Moves between items:
nal zi zov
nal zo sep
nal ki mik
nal bu nen
nal du lat
nal ba kob
let zi bib
let zo dil
let ki kas
let bu zov
let du kob
let ba fem
pok zi luv
pok zo kam
pok ki los
pok bu bib
pok du fem
pok ba pem
voz zi pem
voz zo bib
voz ki kam
voz bu fem
voz du kas
voz ba los
daz zi tiv
daz zo tuk
daz ki guk
daz bu biz
daz du fel
daz ba zon
lof zi vuz
lof zo nus
lof ki beg
lof bu mur
lof du zos
lof ba boz
lif zi mur
lif zo pem
lif ki luv
lif bu los
lif du kam
lif ba zos
veb zi pep
veb zo mok
veb ki vam
veb bu kog
veb du lun
veb ba vup
bom zi tel
bom zo mov
bom ki pid
bom bu sek
bom du bem
bom ba kop
beg zi lig
beg zo fet
beg ki sak
beg bu far
beg du lif
beg ba lof
vem zi ses
vem zo vug
vem ki naf
vem bu tiv
vem du zon
vem ba bep
kad zi kop
kad zo sek
kad ki mov
kad bu bem
kad du veb
kad ba pid
mur zi sak
mur zo lif
mur ki far
mur bu nar
mur du pok
mur ba fet
bep zi sez
bep zo leg
bep ki vem
bep bu dad
bep du dev
bep ba vuk
zur zi lek
zur zo lig
zur ki bov
zur bu lof
zur du sak
zur ba bim
kog zi zop
kog zo rov
kog ki kes
kog bu kem
kog du gup
kog ba der
far zi nus
far zo luv
far ki zos
far bu pem
far du los
far ba mur
bov zi zoz
bov zo boz
bov ki vuz
bov bu beg
bov du nus
bov ba zur
sek zi kad
sek zo vup
sek ki pep
sek bu vam
sek du mok
sek ba fov
fiz zi fel
fiz zo pak
fiz ki duz
fiz bu tel
fiz du kop
fiz ba fev
ked zi ren
ked zo pav
ked ki nez
ked bu lek
ked du bim
ked ba mak
tel zi bet
tel zo bom
tel ki vid
tel bu kad
tel du fov
tel ba mek
ren zi dur
ren zo ked
ren ki sed
ren bu por
ren du val
ren ba miz
kas zi zuv
kas zo kuf
kas ki fif
kas bu zed
kas du nal
kas ba let
rov zi kog
rov zo gen
rov ki bev
rov bu zal
rov du bod
rov ba lun
tof zi tuk
tof zo fev
tof ki fel
tof bu duz
tof du pak
tof ba biz
tam zi dal
tam zo bav
tam ki fof
tam bu sez
tam du vuk
tam ba taf
fel zi duf
fel zo fiz
fel ki vok
fel bu bet
fel du mek
fel ba tof
mak zi miz
mak zo por
mak ki ked
mak bu val
mak du zoz
mak ba sed
luv zi far
luv zo pok
luv ki nar
luv bu voz
luv du vip
luv ba lif
kem zi lun
kem zo zal
kem ki gen
kem bu bod
kem du dur
kem ba bev
der zi vam
der zo lun
der ki kog
der bu bev
der du gen
der ba mok
dev zi vug
dev zo guk
dev ki zon
dev bu tuk
dev du biz
dev ba tiv
taf zi sev
taf zo bef
taf ki tam
taf bu sib
taf du ses
taf ba moz
biz zi bur
biz zo vok
biz ki tof
biz bu fiz
biz du bet
biz ba duf
dur zi ror
dur zo ren
dur ki rem
dur bu mak
dur du nez
dur ba tus
por zi mak
por zo lek
por ki pav
por bu bim
por du bov
por ba nez
fov zi pid
fov zo bem
fov ki sek
fov bu veb
fov du zop
fov ba mov
vam zi bem
vam zo der
vam ki zop
vam bu kes
vam du rov
vam ba veb
vid zi pak
vid zo pid
vid ki kop
vid bu mov
vid du sek
vid ba tel
nez zi sed
nez zo val
nez ki por
nez bu zoz
nez du zur
nez ba ked
moz zi sas
moz zo fof
moz ki taf
moz bu bav
moz du sez
moz ba dal
bem zi fov
bem zo vam
bem ki vup
bem bu mok
bem du kog
bem ba pep
mik zi zed
mik zo mem
mik ki kaz
mik bu mir
mik du pag
mik ba nal
sas zi lat
sas zo moz
sas ki sev
sas bu tam
sas du bef
sas ba til
fif zi fem
fif zo zov
fif ki dil
fif bu kob
fif du mik
fif ba kas
sak zi boz
sak zo mur
sak ki nus
sak bu zos
sak du luv
sak ba beg
duz zi vok
duz zo mek
duz ki bet
duz bu vid
duz du bom
duz ba fiz
zal zi kem
zal zo tus
zal ki ror
zal bu rem
zal du ren
zal ba gup
val zi nez
val zo bim
val ki lek
val bu bov
val du lig
val ba pav
fet zi beg
fet zo zos
fet ki mur
fet bu luv
fet du pem
fet ba nus
bef zi taf
bef zo sez
bef ki bav
bef bu vuk
bef du vem
bef ba fof
bav zi tam
bav zo ses
bav ki sib
bav bu bep
bav du naf
bav ba bef
lat zi mem
lat zo sas
lat ki pag
lat bu dal
lat du taf
lat ba mir
mek zi duz
mek zo kop
mek ki tel
mek bu pid
mek du mov
mek ba pak
fev zi tof
fev zo bet
fev ki fiz
fev bu mek
fev du vid
fev ba vok
zon zi dad
zon zo bur
zon ki daz
zon bu duf
zon du tof
zon ba dev
vup zi sek
vup zo zop
vup ki veb
vup bu der
vup du kes
vup ba bem
pag zi nen
pag zo sev
pag ki til
pag bu moz
pag du tam
pag ba lat
vok zi biz
vok zo duz
vok ki fev
vok bu pak
vok du tel
vok ba fel
vug zi vem
vug zo dev
vug ki dad
vug bu daz
vug du bur
vug ba leg
pem zi lif
pem zo voz
pem ki pok
pem bu vip
pem du zuv
pem ba nar
pep zi mov
pep zo veb
pep ki bem
pep bu zop
pep du der
pep ba sek
los zi nar
los zo vip
los ki voz
los bu zuv
los du let
los ba pok
bod zi gup
bod zo rem
bod ki tus
bod bu ren
bod du mak
bod ba ror
bur zi zon
bur zo biz
bur ki tuk
bur bu fel
bur du fev
bur ba guk
tuk zi daz
tuk zo tof
tuk ki duf
tuk bu vok
tuk du fiz
tuk ba bur
zoz zi pav
zoz zo bov
zoz ki bim
zoz bu lig
zoz du lof
zoz ba lek
lek zi por
lek zo zur
lek ki zoz
lek bu vuz
lek du boz
lek ba val
kes zi mok
kes zo bev
kes ki lun
kes bu gen
kes du zal
kes ba kog
pav zi ked
pav zo zoz
pav ki val
pav bu zur
pav du vuz
pav ba por
kam zi pok
kam zo zuv
kam ki vip
kam bu let
kam du fif
kam ba voz
leg zi bep
leg zo tiv
leg ki vug
leg bu zon
leg du guk
leg ba naf
miz zi tus
miz zo mak
miz ki ren
miz bu nez
miz du pav
miz ba rem
boz zi bov
boz zo sak
boz ki lof
boz bu fet
boz du far
boz ba lig
lun zi der
lun zo kem
lun ki rov
lun bu gup
lun du ror
lun ba kes
nar zi zos
nar zo los
nar ki pem
nar bu kam
nar du bib
nar ba luv
nus zi lof
nus zo far
nus ki fet
nus bu lif
nus du nar
nus ba sak
pid zi vid
pid zo fov
pid ki kad
pid bu pep
pid du vup
pid ba bom
dil zi let
dil zo zed
dil ki kuf
dil bu nal
dil du kaz
dil ba fif
duf zi guk
duf zo fel
duf ki biz
duf bu fev
duf du duz
duf ba tuk
kop zi mek
kop zo kad
kop ki bom
kop bu fov
kop du pep
kop ba vid
ses zi bav
ses zo vem
ses ki vuk
ses bu leg
ses du dad
ses ba sez
kuf zi kas
kuf zo kob
kuf ki zov
kuf bu mik
kuf du sep
kuf ba dil
dad zi naf
dad zo zon
dad ki tiv
dad bu guk
dad du tuk
dad ba vug
gup zi bev
gup zo bod
gup ki zal
gup bu dur
gup du miz
gup ba gen
bib zi voz
bib zo let
bib ki zuv
bib bu fif
bib du kuf
bib ba vip
mok zi veb
mok zo kes
mok ki der
mok bu rov
mok du kem
mok ba zop
vuz zi bim
vuz zo lof
vuz ki lig
vuz bu sak
vuz du fet
vuz ba bov
zov zi fif
zov zo nal
zov ki zed
zov bu kaz
zov du mem
zov ba kuf
mir zi sep
mir zo til
mir ki lat
mir bu sev
mir du moz
mir ba nen
zop zi vup
zop zo kog
zop ki mok
zop bu lun
zop du bev
zop ba vam
kaz zi kob
kaz zo nen
kaz ki sep
kaz bu lat
kaz du til
kaz ba mik
lig zi zur
lig zo beg
lig ki boz
lig bu nus
lig du mur
lig ba vuz
bim zi val
bim zo vuz
bim ki zur
bim bu boz
bim du beg
bim ba zoz
nen zi kaz
nen zo pag
nen ki mir
nen bu sas
nen du dal
nen ba mem
guk zi dev
guk zo duf
guk ki bur
guk bu tof
guk du vok
guk ba daz
bet zi fev
bet zo tel
bet ki pak
bet bu kop
bet du pid
bet ba duz
kob zi kuf
kob zo kaz
kob ki nal
kob bu mem
kob du mir
kob ba zed
rem zi bod
rem zo sed
rem ki miz
rem bu ked
rem du por
rem ba dur
sep zi nal
sep zo mir
sep ki mem
sep bu pag
sep du sas
sep ba kaz
tus zi zal
tus zo miz
tus ki dur
tus bu sed
tus du ked
tus ba bod
fem zi vip
fem zo fif
fem ki let
fem bu kuf
fem du zed
fem ba zuv
sez zi bef
sez zo bep
sez ki ses
sez bu naf
sez du vug
sez ba sib
vip zi los
vip zo fem
vip ki bib
vip bu kas
vip du dil
vip ba kam
zos zi fet
zos zo nar
zos ki lif
zos bu pok
zos du voz
zos ba far
zuv zi kam
zuv zo kas
zuv ki fem
zuv bu dil
zuv du zov
zuv ba bib
pak zi fiz
pak zo vid
pak ki mek
pak bu bom
pak du kad
pak ba bet
ror zi gen
ror zo dur
ror ki bod
ror bu miz
ror du sed
ror ba zal
sev zi pag
sev zo taf
sev ki dal
sev bu fof
sev du bav
sev ba sas
gen zi rov
gen zo ror
gen ki gup
gen bu tus
gen du rem
gen ba kem
sed zi rem
sed zo nez
sed ki mak
sed bu pav
sed du lek
sed ba ren
dal zi til
dal zo tam
dal ki moz
dal bu bef
dal du sib
dal ba sev
naf zi vuk
naf zo dad
naf ki leg
naf bu dev
naf du daz
naf ba vem
mem zi mik
mem zo lat
mem ki nen
mem bu til
mem du sev
mem ba sep
tiv zi leg
tiv zo daz
tiv ki dev
tiv bu bur
tiv du duf
tiv ba dad
bev zi kes
bev zo gup
bev ki kem
bev bu ror
bev du tus
bev ba rov
zed zi dil
zed zo mik
zed ki kob
zed bu sep
zed du nen
zed ba zov
mov zi bom
mov zo pep
mov ki fov
mov bu vup
mov du vam
mov ba kad
fof zi moz
fof zo sib
fof ki bef
fof bu ses
fof du bep
fof ba tam
til zi mir
til zo dal
til ki sas
til bu taf
til du fof
til ba pag
sib zi fof
sib zo vuk
sib ki sez
sib bu vem
sib du leg
sib ba bav
vuk zi sib
vuk zo naf
vuk ki bep
vuk bu vug
vuk du tiv
vuk ba ses

In the rows, 179 stands for zero.

The rows follow the links: the fewer symbols apart two items are, the more alike their rows tend to be.

Each row is also shifted at random along 9 hidden directions that mean nothing.

Some items, each with a row of numbers:
tiv:  154   214   144   180   195   174   204   116   179   194   192   166   236   164   202   186   188   176   225   155   139   198   203   164   213   188   181   175   154   191   151   197   167   206   173   216   162   226   187   196   191   229   118   142   197   159   162   237   191   179
kog:  186   180   142   186   194   182   195   162   177   199   179   163   215   197   188   184   206   207   144   195   244   193   202   215   157   193   154   138   153   149   174   169   172   188   172   230   173   182   216   195   194   200   144   148   181   136   163   187   199   158
rem:  199   191   174   201   160   201   174   187   196   188   192   168   169   210   160   174   174   189   156   189   200   201   174   192   132   149   151   154   154   165   179   170   161   165   165   182   221   141   139   203   172   160   183   186   171   156   190   173   191   145
sek:  156   185   207   182   161   179   186   167   194   173   216   204   154   196   171   222   179   200   186   180   210   166   177   172   173   172   134   134   152   175   181   159   140   191   143   203   208   183   147   216   172   187   196   200   187   143   167   134   213   151
guk:  182   141   183   168   187   162   163   186   150   174   166   178   190   192   192   149   197   166   171   191   191   180   186   185   181   208   202   178   194   164   202   192   196   160   193   171   161   182   192   155   179   165   175   176   199   173   202   176   164   181
mik:  133   189   186   181   153   186   181   206   190   165   205   156   164   198   155   156   199   157   183   192   168   197   202   157   171   193   176   174   185   163   167   170   168   198   163   159   161   176   156   177   167   172   191   190   178   171   192   158   204   146
bem:  179   211   172   181   164   189   187   225   255   159   143   156   136   150   172   177   207   175   199   200   119   169   173   170   188   187   163   213   214   160   171   163   181   209   165   169   133   166   157   130   171   201   199   170   153   203   176   181   156   164
bov:  123   184   185   186   190   191   180   162   194   175   162   175   186   156   170   177   159   167   190   130   156   181   165   166   194   140   198   238   159   227   207   188   212   176   188   168   183   188   150   176   171   177   187   207   175   210   203   213   154   205
bev:  172   183   151   185   150   175   173   182   186   193   195   165   197   193   184   196   195   170   197   185   162   193   184   160   186   200   170   188   193   176   125   176   145   183   157   202   179   185   161   223   197   203   141   155   191   155   144   172   167   194
val:  219   163   171   176   169   157   172   180   203   193   176   197   198   192   188   159   195   187   188   189   194   162   156   200   186   197   203   187   175   159   182   168   197   176   177   223   174   201   184   192   160   174   177   204   200   160   183   152   203   186
mak:  217   219   193   180   182   210   201   135   234   172   177   162   183   182   165   176   182   193   228   183   121   207   193   187   168   165   129   143   130   189   208   183   160   173   179   217   209   178   103   162   158   199   184   168   187   142   202   221   194   100
der:  104   167   171   200   168   193   165   196   162   176   205   184   215   177   145   149   154   159   223   161   119   173   189   190   181   145   209   222   196   199   158   176   198   145   218   188   185   211   153   183   175   134   162   176   186   174   182   153   224   167
nal:   75   183   151   181   185   203   157   191   139   192   188   174   207   170   175   193   173   214   151   178   225   177   182   197   182   155   197   174   240   203   129   159   170   181   189   184   163   200   249   187   170   199   173   169   127   180   157   181   202   222
zos:  224   193   119   195   198   163   185   198   193   195   162   172   203   187   190   170   180   209   193   195   137   193   172   206   138   157   169   190   172   151   164   188   196   175   197   214   206   189   210   203   176   185   146   145   164   167   128   173   159   200
tuk:  239   212   140   192   180   207   167   143   166   214   185   170   213   184   198   175   165   204   172   203   179   195   175   209   168   167   176   122   198   166   121   179   136   161   181   197   194   162   198   177   187   196   133   128   160   157   174   234   212   158
ses:  202   158   190   187   176   196   177   208   213   166   145   171   167   170   157   177   181   187   179   171   170   170   164   201   161   150   159   218   176   196   223   172   207   149   199   195   189   166   138   157   170   163   204   190   171   180   192   168   145   171
sep:  142   194   198   196   168   183   164   209   165   152   202   177   128   200   167   156   167   166   192   191   124   197   184   153   141   148   164   151   191   158   189   196   160   176   167   105   204   156   145   157   155   148   199   184   162   189   199   164   183   143
vug:  227   186   185   181   181   153   183   177   118   176   227   196   154   215   190   176   158   172   169   199   176   195   195   154   142   183   168   110   157   139   166   202   147   185   167   127   225   160   204   211   186   152   173   169   188   179   157   153   196   165
mov:  258   181   180   176   192   191   203   171   202   183   164   161   191   189   165   156   187   192   157   181   210   194   185   209   149   172   162   165   131   172   225   176   207   176   195   206   194   170   175   171   166   171   194   190   181   165   201   193   188   143
bur:  139   178   196   176   190   174   174   181   151   181   199   202   164   183   177   169   164   180   147   186   223   162   180   187   179   181   204   153   178   162   179   170   184   189   177   153   172   173   219   173   175   151   196   200   173   196   193   157   225   177
pep:  146   149   178   198   163   190   174   189   135   179   219   179   210   207   149   180   165   181   179   161   200   188   192   187   151   144   167   179   169   200   177   175   174   145   195   195   218   195   162   225   180   150   165   182   186   143   169   138   201   172
voz:  252   187   188   172   176   173   176   218   149   141   173   174   148   149   190   167   167   171   227   180    73   170   166   142   189   157   185   194   259   193   171   207   174   179   203   104   162   204   202   126   152   187   195   160   146   225   163   183   143   201
fel:  182   206   149   172   192   181   196   174   155   186   188   155   203   172   178   181   164   178   191   168   146   209   197   157   177   173   187   192   182   200   142   192   182   202   195   167   186   195   223   206   184   198   165   160   159   201   137   205   166   215
zed:  246   179   224   154   161   186   167   163   190   163   161   181   139   167   208   183   206   186   166   187   213   164   151   156   216   205   176   139   225   189   202   178   151   193   144   143   142   170   174   123   143   221   221   205   166   186   230   214   167   172
kem:  208   209   206   164   178   174   186   127   157   171   208   203   156   169   210   223   164   189   214   177   153   173   176   139   210   187   152   113   185   191   157   192   118   198   148   156   194   190   176   185   176   219   176   166   181   174   165   200   188   170
mem:  158   177   186   164   183   191   192   176   115   164   206   155   196   171   166   189   165   162   185   161   170   200   217   144   193   185   180   176   200   219   155   192   167   186   200   144   172   199   213   189   193   187   178   161   167   193   154   191   174   194
bod:  115   180   230   157   169   219   171   218   170   139   172   164   138   139   153   172   181   183   155   159   213   156   170   160   214   160   201   198   259   232   198   155   194   205   186   113   119   195   213   110   130   189   262   232   116   231   222   180   196   192
zoz:  254   182   167   192   162   176   182   210   143   165   219   176   182   203   177   168   181   198   206   201   142   185   188   179   144   157   155   132   214   155   155   184   152   174   187   169   199   208   203   191   154   176   169   155   163   150   144   138   214   155
fiz:  199   197   153   180   200   193   167   197   211   196   119   153   157   174   181   168   170   190   127   196   187   206   160   196   140   164   182   204   171   173   189   185   203   174   185   158   197   109   186   162   187   175   196   175   143   220   187   227   111   206
vuz:  150   164   176   170   183   188   211   141   150   174   188   163   223   154   184   255   187   194   180   119   234   179   198   156   217   173   146   200   168   250   177   177   167   194   174   223   171   230   198   230   204   244   153   168   184   158   132   195   143   229
bet:  120   192   193   149   197   162   154   176   142   177   189   171   157   213   169   132   150   142   197   225   100   236   214   145   158   222   209   156   168   161   165   214   173   170   198   112   216   132   170   175   184   134   203   169   189   209   188   198   160   164
rov:  218   203   172   173   183   198   188   176   183   180   175   168   189   164   179   164   179   195   175   181   181   179   174   190   184   169   187   165   200   186   170   172   183   194   189   178   159   193   213   154   157   196   189   179   149   189   186   204   207   172
vam:  137   164   140   195   170   170   192   228   186   179   192   182   225   166   153   181   180   193   205   149   167   154   173   197   180   145   201   259   199   199   156   153   225   189   210   233   164   252   219   224   168   175   167   194   165   175   122   112   205   230

Start, symbols taken left to right, then the item you end at.
Answer with the item's name.
 155   198   178   191   142   192   193   203   226   158   198   173   174   159   165   194   205   176   238   177   123   156   186   168   206   176   153   194   216   179   148   155   155   199   163   205   139   223   142   167   168   206   169   167   176   154   162   147   215   146
du zi ki ki du zi bu zo bu: ror
 205   182   172   180   159   186   191   228   175   168   195   156   171   189   150   176   180   175   171   188   173   191   194   169   151   174   167   192   194   177   159   168   178   190   190   166   185   177   195   200   177   167   196   180   158   186   145   139   182   183
bu ki du zi zo zo ki: fiz
 152   172   178   186   165   173   187   207   166   164   210   166   185   197   165   150   201   164   189   187   173   184   205   174   168   189   180   170   187   154   176   177   181   191   179   171   157   203   185   174   167   166   174   179   187   161   182   145   217   148
zo du du zi zi ba zo: tuk
 182   172   211   157   197   172   175   151   238   170   129   177   163   176   184   150   199   170   188   183   166   186   168   186   191   205   184   193   138   179   256   190   215   173   178   191   171   160   122   130   156   180   216   212   206   181   244   218   143   150
ki ba bu zi du zi zo zi: zov
 182   225   158   177   194   165   184   158   197   203   181   185   148   200   200   208   168   203   146   204   202   206   173   168   144   184   152   128   132   146   155   184   148   212   138   171   224   129   195   224   193   200   177   172   166   183   147   195   161   190
du du zo ki ba du zo du zi: zal
 244   191   169   189   171   209   164   196   206   189   156   165   161   190   171   156   181   198   147   222   190   188   168   220   139   167   161   143   193   147   176   167   165   154   182   179   192   126   162   145   172   163   188   161   153   168   205   196   190   132
ki zi zi bu ki zi du ba: daz
 208   206   170   167   214   191   188   145   161   183   158   156   180   180   198   179   175   205   160   183   186   217   187   176   160   170   162   137   164   189   197   204   173   189   181   159   200   162   210   164   168   210   185   163   152   188   183   247   146   182
du zi du du du bu bu ki: pag
  85   188   145   165   199   140   156   201   180   185   161   175   174   192   193   162   179   172   195   195   120   210   178   150   170   199   216   221   189   167   158   200   203   199   180   157   184   178   210   199   171   184   179   180   172   211   147   180   125   244
zi ba bu zo bu zo: kuf
 235   173   167   182   180   182   201   184   169   180   193   168   211   186   165   163   179   184   183   169   187   186   191   194   161   167   176   181   161   181   187   177   198   178   204   204   189   205   199   198   171   169   173   179   183   164   164   163   204   169
zo ba ba ba du ki: fov
 106   196   165   174   184   200   187   180   175   182   187   144   187   192   154   196   182   180   166   193   183   221   221   173   157   190   149   166   162   185   155   175   160   188   181   188   193   157   176   204   203   188   174   151   167   165   150   187   166   165
du ba bu zi ki du: kob
 128   188   194   161   181   169   166   150   173   176   192   182   182   193   186   163   181   170   217   187   136   201   189   154   195   203   194   162   176   185   177   196   167   184   173   170   185   193   159   177   160   188   185   186   194   171   196   198   182   169
zi zo zo zi bu zo ki bu: fem
 211   179   206   170   152   171   203   167   154   151   211   158   171   178   184   207   193   150   208   138   162   195   191   104   208   185   156   183   182   219   183   199   151   205   154   142   174   209   154   205   175   219   178   189   193   180   169   188   144   195
zi bu ba bu bu zo zi ba: mem
 114   205   204   150   172   189   153   160   164   182   198   175   159   198   170   161   162   161   184   214   153   213   196   151   189   217   202   139   193   181   141   183   145   187   171   137   189   146   169   172   172   170   208   185   173   194   197   203   197   161
zi zo zi du bu ki: zop
 295   150   202   167   159   142   191   179   170   168   192   186   161   213   194   206   195   185   177   169   211   188   158   142   162   190   147   165   146   183   215   193   168   184   150   181   223   184   161   237   163   196   197   213   207   157   156   143   129   207
du bu du zi ba ki ki: beg
 229   154   193   164   201   162   209   160   148   171   167   151   177   197   196   191   208   183   104   147   297   205   188   154   162   192   157   162   125   192   253   198   203   206   158   159   182   167   215   198   179   208   196   210   188   182   197   206   119   206
ba zo zo zi zo zi: bef
 145   170   180   178   152   178   184   196   198   176   186   152   170   199   164   206   203   168   156   166   222   203   185   148   171   192   153   203   161   197   177   169   169   195   147   187   188   164   149   228   188   199   186   198   185   167   164   163   137   201
bu zo ba ba ki ba ba zo bu zi: fet
  96   148   193   182   140   201   162   202   171   177   207   171   194   196   148   172   203   168   156   183   249   169   193   188   192   198   189   184   210   186   159   143   169   171   171   196   146   189   167   185   178   166   187   199   184   149   202   137   228   162
zo bu du ki bu zo ki ba ba: nus
 138   198   173   193   188   171   178   170   164   168   193   181   178   173   182   164   154   161   227   152    89   194   179   147   178   141   190   200   170   194   181   209   184   177   187   140   200   195   154   180   170   171   162   174   181   200   180   200   165   186
du du ba du ki bu: tam
 160   167   189   181   161   183   162   150   182   185   208   194   211   201   181   154   201   183   216   204   173   171   188   204   196   203   182   131   188   156   170   169   154   158   175   227   167   211   146   163   160   175   160   171   211   115   211   168   251   116
du zi ba ba ki ba ba: mir
